Here is a tiny trained network, its code and every weight. The questions are about switching its units off for an input and a target symbol, where a switched-off unit gives its printed mean instead of its output.

import numpy as np


def w(rows, s, z=0):
    codes = np.array(rows[::2]) - 128.0
    scale = np.full(codes.shape[1], s)
    scale[-1] = z or s
    return codes * scale


def norm(h):
    return h / np.sqrt((h * h).mean(-1, keepdims=True) + 1e-5)


def softmax(a):
    e = np.exp(a - a.max(-1, keepdims=True))
    return e / e.sum(-1, keepdims=True)


def log_softmax(a):
    a = a - a.max(-1, keepdims=True)
    return a - np.log(np.exp(a).sum(-1, keepdims=True))


def net(x, mask):
    ids = ['Ψβγδηλμπστφ'.index(c) for c in x.split()]
    T = len(ids)
    res = E[ids] + P[:T]
    u = 0
    for l in range(2):
        r = norm(res)
        for j in range(3):
            rows = slice(3 * j, 3 * j + 3)
            q, k, v = (r @ M[l][rows].T for M in (Q, K, V))
            z = softmax(np.where(np.tri(T) > 0, q @ k.T / 3**0.5, -1e9)) @ v
            o = O[l][rows]
            res = res + np.where(mask[u + j], z, o[:, -1]) @ o[:, :-1]
        u += 3
    return log_softmax(norm(res)[-1] @ U[:, :-1].T + U[:, -1])


Q, K, V, O = {}, {}, {}, {}
E = w([
[151,205,251,131,86,92,112,112,96,162,172],'Ψ',
[211,137,193,84,174,151,124,129,119,177,106],'β',
[146,167,147,68,193,101,178,81,189,125,125],'γ',
[160,121,123,152,109,129,179,116,187,140,191],'δ',
[81,104,187,113,91,155,184,122,92,155,103],'η',
[190,127,94,133,85,155,84,107,65,92,149],'λ',
[129,126,159,164,164,185,133,132,175,118,81],'μ',
[150,132,157,193,149,116,159,69,68,82,121],'π',
[140,172,134,127,110,117,167,185,94,89,114],'σ',
[88,189,106,135,136,166,186,100,99,167,144],'τ',
[161,131,116,158,110,91,141,150,116,165,87],'φ',
],0.018)
P = w([
[127,46,64,215,210,68,110,209,54,139,237],'0',
[158,253,170,120,128,153,123,1,156,146,103],'1',
[154,221,143,142,123,153,162,25,119,117,89],'2',
[140,185,90,132,156,99,147,50,145,91,62],'3',
[136,153,57,160,170,137,171,36,138,105,74],'4',
[189,160,74,174,208,149,191,50,133,109,98],'5',
],0.0046)
Q[0] = w([
[214,155,192,112,130,180,71,97,166,84,109],'0.h0',
[168,185,129,108,188,104,188,61,95,128,188],'0.h0',
[208,146,222,191,142,204,206,55,103,83,63],'0.h0',
[167,145,108,178,162,184,153,83,61,77,49],'0.h1',
[176,172,127,61,163,254,188,66,117,180,159],'0.h1',
[172,108,171,194,128,99,218,123,145,164,170],'0.h1',
[153,162,111,168,187,168,136,63,137,237,100],'0.h2',
[125,194,65,143,160,194,107,143,78,177,137],'0.h2',
[174,202,169,182,72,164,187,58,93,80,123],'0.h2',
],0.0062)
K[0] = w([
[68,125,106,147,114,104,194,137,127,128,116],'0.h0',
[123,97,120,111,136,144,114,167,123,135,42],'0.h0',
[137,145,2,132,95,155,196,168,164,141,61],'0.h0',
[164,118,113,148,159,95,206,121,122,123,130],'0.h1',
[120,147,43,178,147,137,169,93,113,141,96],'0.h1',
[143,123,82,143,162,121,113,143,94,99,105],'0.h1',
[124,93,124,142,106,119,101,180,133,122,134],'0.h2',
[127,83,155,84,90,75,126,153,167,75,130],'0.h2',
[126,90,93,122,150,104,145,157,148,196,134],'0.h2',
],0.0089)
V[0] = w([
[148,209,92,248,128,132,85,142,151,84,87],'0.h0',
[141,57,172,173,159,87,86,72,119,214,73],'0.h0',
[176,147,122,112,149,173,86,212,141,114,149],'0.h0',
[105,176,120,122,157,126,127,202,137,111,97],'0.h1',
[98,87,186,164,113,86,111,115,126,52,180],'0.h1',
[173,117,121,58,86,3,151,120,44,62,98],'0.h1',
[103,101,135,171,73,16,180,154,148,152,61],'0.h2',
[182,148,221,85,57,105,121,183,144,92,137],'0.h2',
[136,251,187,156,84,204,165,110,144,193,147],'0.h2',
],0.0063)
O[0] = w([
[134,201,157,138,81,137,93,135,204,67,60,225],'0.h0',
[103,69,151,193,91,65,52,72,123,230,27,127],'0.h0',
[129,171,152,56,109,105,61,98,72,77,147,97],'0.h0',
[106,157,136,114,66,89,119,198,90,100,128,128],'0.h1',
[36,97,185,101,152,177,157,45,255,52,146,45],'0.h1',
[199,81,195,92,79,161,229,61,121,113,110,66],'0.h1',
[174,121,98,115,51,19,209,160,184,116,50,105],'0.h2',
[131,83,160,132,62,29,41,106,171,83,155,80],'0.h2',
[158,160,74,209,113,203,159,115,186,237,206,254],'0.h2',
],0.006,0.005)
Q[1] = w([
[158,29,128,113,125,93,46,193,140,47,127],'1.h0',
[2,64,86,130,159,108,148,192,158,63,90],'1.h0',
[68,121,44,120,78,115,119,90,108,107,96],'1.h0',
[49,120,101,46,192,130,98,154,155,124,140],'1.h1',
[34,40,170,49,134,155,112,112,135,69,141],'1.h1',
[138,106,127,103,129,100,70,163,149,107,51],'1.h1',
[162,182,91,217,127,151,181,137,150,116,81],'1.h2',
[23,72,81,99,68,130,95,139,141,105,127],'1.h2',
[100,198,112,184,123,151,217,68,120,143,122],'1.h2',
],0.0073)
K[1] = w([
[61,63,224,65,113,139,153,81,156,139,146],'1.h0',
[183,137,223,87,83,104,125,137,106,105,184],'1.h0',
[145,86,162,120,166,146,142,240,154,163,129],'1.h0',
[214,216,146,139,70,150,110,147,69,127,88],'1.h1',
[210,241,89,161,152,111,150,94,134,191,79],'1.h1',
[133,192,145,51,155,122,117,57,115,125,187],'1.h1',
[104,59,140,77,178,46,73,199,130,86,213],'1.h2',
[157,255,146,31,158,183,133,106,161,114,72],'1.h2',
[182,20,176,114,190,69,64,202,115,90,120],'1.h2',
],0.0067)
V[1] = w([
[226,126,199,110,171,156,183,122,227,186,142],'1.h0',
[163,96,54,161,216,229,146,131,173,96,67],'1.h0',
[249,64,144,144,55,207,109,177,129,143,172],'1.h0',
[125,93,113,80,140,208,120,83,57,81,178],'1.h1',
[76,147,94,77,144,209,159,217,114,180,156],'1.h1',
[147,253,173,168,85,178,193,144,73,137,59],'1.h1',
[79,89,136,173,85,183,146,132,21,141,92],'1.h2',
[208,122,57,175,130,89,36,78,93,187,165],'1.h2',
[149,81,212,128,229,99,179,141,113,116,85],'1.h2',
],0.0061)
O[1] = w([
[52,54,195,73,118,28,136,181,173,148,109,171],'1.h0',
[45,81,122,88,176,183,97,123,220,107,86,231],'1.h0',
[156,103,156,65,16,146,57,163,144,138,125,85],'1.h0',
[111,85,162,191,127,57,92,24,118,117,94,117],'1.h1',
[128,93,139,93,77,79,151,137,27,175,75,185],'1.h1',
[56,90,212,115,95,204,107,179,61,122,190,253],'1.h1',
[80,147,115,177,24,175,176,115,150,90,40,162],'1.h2',
[136,64,37,51,114,177,146,81,142,46,165,232],'1.h2',
[226,134,108,91,141,192,2,199,91,110,75,190],'1.h2',
],0.0068,0.0043)
U = w([
[146,188,214,224,115,46,99,145,102,129,207,150],'Ψ',
[207,118,147,61,189,117,37,162,74,201,111,28],'β',
[114,143,92,45,229,16,194,90,148,117,123,189],'γ',
[151,105,82,154,98,82,138,164,238,149,253,152],'δ',
[72,52,146,129,98,142,201,144,83,184,132,169],'η',
[181,102,43,64,73,178,62,41,113,77,132,141],'λ',
[43,148,125,163,147,149,5,196,217,104,95,203],'μ',
[136,94,180,209,175,126,163,8,124,51,96,7],'π',
[155,180,139,48,93,117,197,220,119,8,127,89],'σ',
[137,218,52,214,197,181,170,143,80,142,147,202],'τ',
[180,149,74,184,52,52,163,131,165,149,5,124],'φ',
],0.0055,0.0011)

Each question gives the input, a string of symbols that net reads in full, and the target symbol t.
The units are the heads (3 rows each of Q, K, V and O). Each row of codes is followed by its name. A weight is (code - 128) times the scale printed after its matrix; where a second scale follows, it is the last column's (O and U).
mask holds one flag per head, layer by layer. A switched-off head (its flag False) gives its mean, the last column of its rows in O, instead of its output. The means were averaged over made-up inputs and are rounded, as every weight is.
A unit's drop is (log p(t) with every unit on - log p(t) with that unit switched off) / (log p(t) with every unit on - log p(t) with every unit switched off).
The circuit of an input: a set's keep is (log p(t) with only the set's units on - log p(t) with every unit switched off) / (log p(t) with every unit on - log p(t) with every unit switched off). Starting from all 6 units, units are removed one at a time, each time the one whose removal leaves the highest keep (on an exact tie, the one counted first), for as long as the keep stays at least 0.8.
circuit, biggest first: the units of the circuit, biggest drop first
most important unit: the unit with the biggest drop
which heads matter: for each layer, one digit per head in row order, 1 if its drop is at least 0.15 and else 0, layers parted by /
drop of u: that unit's drop, to one decimal
input τ λ δ λ Ψ, target η: circuit, biggest first : 1.h1, 1.h2
input μ τ τ Ψ Ψ, target τ: circuit, biggest first : 1.h0, 0.h1, 0.h2
input μ λ τ μ, target τ: which heads matter : 110 / 100
input β σ Ψ Ψ, target σ: circuit, biggest first : 0.h0
input γ φ φ Ψ μ Ψ, target φ: circuit, biggest first : 0.h0, 0.h2
input φ γ μ λ σ μ, target σ: circuit, biggest first : 0.h2, 0.h0
input Ψ δ γ γ Ψ Ψ, target δ: which heads matter : 001 / 010
input β γ σ π τ, target λ: circuit, biggest first : 1.h2, 0.h2
input λ μ γ φ λ σ, target φ: circuit, biggest first : 0.h2, 1.h1
input η σ φ τ, target φ: which heads matter : 100 / 000
input τ λ γ π δ, target η: which heads matter : 001 / 010
input μ τ τ Ψ β, target τ: circuit, biggest first : 1.h0, 0.h1, 0.h0
input τ μ τ δ λ β, target η: which heads matter : 001 / 011
input γ δ τ γ δ Ψ, target β: circuit, biggest first : 1.h2, 0.h0, 0.h2
input β τ μ δ, target λ: circuit, biggest first : 1.h2
input β Ψ τ τ η, target τ: circuit, biggest first : 1.h0, 0.h2
input η λ β β τ γ, target τ: circuit, biggest first : 0.h1, 1.h2, 0.h0
input τ τ φ η γ, target η: which heads matter : 000 / 010
input τ η φ π μ, target η: circuit, biggest first : 1.h1, 0.h2
input τ σ η β, target η: which heads matter : 000 / 011
input λ τ Ψ δ γ, target π: most important unit : 1.h1
input δ μ Ψ σ Ψ, target γ: which heads matter : 010 / 111
input τ τ β τ, target η: drop of 0.h0 : 0.2
input δ μ μ γ π, target γ: drop of 1.h1 : 0.2
input π λ π τ λ τ, target μ: drop of 0.h2 : 0.1
